Below is a small trained network, with its code and all its weights. Each question gives an input and a class and asks what happens when units are switched off, that is, made to give their printed mean instead of their output.

import numpy as np


def w(rows, s, z=0):
    codes = np.array(rows[::2]) - 128.0
    scale = np.full(codes.shape[1], s)
    scale[-1] = z or s
    return codes * scale


def norm(h):
    return h / np.sqrt((h * h).mean(-1, keepdims=True) + 1e-5)


def f(y):
    return y / 2 * (1 + np.tanh(0.7978845608 * (y + 0.044715 * y**3)))


def log_softmax(a):
    a = a - a.max(-1, keepdims=True)
    return a - np.log(np.exp(a).sum(-1, keepdims=True))


def net(x, mask):
    res = np.array(x, float).reshape(1, 8) / 4 @ E
    u = 0
    for l in range(2):
        y = f(norm(res) @ A[l][:, :-1].T + A[l][:, -1])
        res = res + np.where(mask[u : u + 9], y, B[l][:, -1]) @ B[l][:, :-1]
        u += 9
    return log_softmax(norm(res)[-1] @ U[:, :-1].T + U[:, -1])


A, B = {}, {}
E = w([
[55,151,236,55],'x0',
[127,126,126,128],'x1',
[125,127,125,127],'x2',
[125,128,127,125],'x3',
[157,70,170,3],'x4',
[126,128,127,128],'x5',
[165,202,93,90],'x6',
[131,129,134,128],'x7',
],0.0072)
A[0] = w([
[185,17,58,193,199],'0.n1',
[222,164,80,67,152],'0.n2',
[122,248,104,172,169],'0.n3',
[138,41,129,123,84],'0.n4',
[56,148,216,169,123],'0.n5',
[106,223,150,85,1],'0.n6',
[221,17,126,97,78],'0.n7',
[135,225,129,115,145],'0.n8',
[160,138,89,61,74],'0.n9',
],0.011,0.0045)
B[0] = w([
[90,106,183,45,253],'0.n1',
[119,90,8,169,199],'0.n2',
[82,126,209,42,236],'0.n3',
[51,158,168,90,148],'0.n4',
[62,158,76,189,196],'0.n5',
[56,123,186,48,148],'0.n6',
[2,97,107,48,187],'0.n7',
[81,132,126,32,177],'0.n8',
[131,81,83,182,148],'0.n9',
],0.0093,0.0073)
A[1] = w([
[63,93,91,70,177],'1.n1',
[154,67,212,130,141],'1.n2',
[161,150,137,21,116],'1.n3',
[96,91,161,147,98],'1.n4',
[75,139,245,116,69],'1.n5',
[144,57,127,116,24],'1.n6',
[102,27,192,151,105],'1.n7',
[161,155,126,160,4],'1.n8',
[122,121,82,83,70],'1.n9',
],0.011,0.0024)
B[1] = w([
[214,171,179,194,248],'1.n1',
[182,120,141,203,140],'1.n2',
[170,253,28,216,189],'1.n3',
[194,125,152,122,148],'1.n4',
[201,47,56,165,211],'1.n5',
[99,172,209,122,131],'1.n6',
[208,107,221,149,164],'1.n7',
[40,157,203,129,115],'1.n8',
[145,173,193,180,157],'1.n9',
],0.0069,0.011)
U = w([
[193,74,197,181,182],'0',
[59,140,177,17,255],'1',
[195,223,66,135,111],'2',
[133,57,4,85,40],'3',
[14,136,137,217,28],'4',
],0.018,0.004)

Each question gives the input, the list of numbers given to net, and the class t.
The units are the neurons (one row each of A and B). Each row of codes is followed by its name. A weight is (code - 128) times the scale printed after its matrix; where a second scale follows, it is the last column's (A, B and U).
mask holds one flag per neuron, layer by layer. A switched-off neuron (its flag False) gives its mean, the last column of its row in B, instead of its output. The means were averaged over made-up inputs and are rounded, as every weight is.
A unit's drop is (log p(t) with every unit on - log p(t) with that unit switched off) / (log p(t) with every unit on - log p(t) with every unit switched off).
The circuit of an input: a set's keep is (log p(t) with only the set's units on - log p(t) with every unit switched off) / (log p(t) with every unit on - log p(t) with every unit switched off). Starting from the 12 units with the biggest drops (on a tie, the unit counted first), units are removed one at a time, each time the one whose removal leaves the highest keep (on an exact tie, the one counted first), for as long as the keep stays at least 0.8.
units of the circuit, in order: the units of the circuit, biggest drop first
unit that matters most: the unit with the biggest drop
k most important neurons: the k neurons with the biggest drops, biggest first
top k neurons in layer l: the k neurons of layer l with the biggest drops, biggest first
drop of u: that unit's drop, to one decimal
input [-6,-8,2,-5,6,0,-2,-7], class 1: 2 most important neurons	0.n7, 0.n1
input [-1,-7,4,-1,-4,-8,0,-1], class 0: 3 most important neurons	0.n3, 1.n5, 0.n2
input [5,-1,5,3,0,-6,-5,0], class 4: units of the circuit, in order	0.n5
input [8,-3,-6,-1,-1,5,-8,-6], class 4: 3 most important neurons	0.n5, 0.n1, 0.n3
input [-1,-6,-7,7,6,5,8,4], class 3: 2 most important neurons	0.n2, 0.n9
input [7,0,8,-5,8,-7,7,-5], class 2: units of the circuit, in order	1.n3, 0.n3
input [-6,-4,-2,-5,2,-5,-4,-2], class 1: top 2 neurons in layer 0	0.n7, 0.n1
input [-8,-6,-4,-2,8,3,0,-2], class 1: top 3 neurons in layer 0	0.n7, 0.n1, 0.n4
input [5,2,0,5,0,-6,-7,0], class 4: 4 most important neurons	0.n5, 0.n1, 0.n3, 1.n1
input [0,-3,-1,6,8,-1,4,5], class 3: 4 most important neurons	0.n2, 0.n9, 0.n3, 0.n7
input [1,-2,5,4,-1,-6,5,4], class 1: 3 most important neurons	0.n8, 0.n3, 0.n6
input [-3,-7,-6,5,4,6,0,5], class 1: 3 most important neurons	0.n7, 1.n5, 0.n1
input [1,8,-7,-2,-4,-6,8,-6], class 1: 2 most important neurons	0.n3, 0.n8
input [1,-1,-6,5,-1,-4,3,-7], class 1: top 3 neurons in layer 0	0.n3, 0.n6, 0.n8
input [2,1,-7,-2,-5,-8,3,-3], class 1: unit that matters most	0.n3
input [7,-4,8,-6,-8,3,2,-6], class 1: 2 most important neurons	0.n3, 0.n8
input [1,2,7,2,2,1,6,-7], class 2: top 3 neurons in layer 1	1.n1, 1.n9, 1.n5
input [-2,3,-1,-1,-8,-3,-7,7], class 0: top 2 neurons in layer 0	0.n1, 0.n2
input [1,-5,7,3,7,5,3,4], class 2: top 3 neurons in layer 1	1.n1, 1.n5, 1.n9
input [7,-8,1,5,-1,-7,-6,3], class 4: top 2 neurons in layer 0	0.n5, 0.n1
input [5,-3,3,-8,5,8,0,0], class 0: unit that matters most	0.n8
input [-6,-6,-1,-8,3,5,-8,3], class 1: 2 most important neurons	0.n7, 0.n1
input [1,6,5,-4,-5,3,2,-1], class 1: top 3 neurons in layer 0	0.n3, 0.n8, 0.n2
input [4,-2,-3,-7,8,8,7,-1], class 2: drop of 1.n3	0.1
input [8,-6,3,-3,6,-4,7,3], class 2: drop of 1.n3	0.4
input [8,6,-4,-3,7,2,-7,-7], class 0: drop of 0.n7	0.0
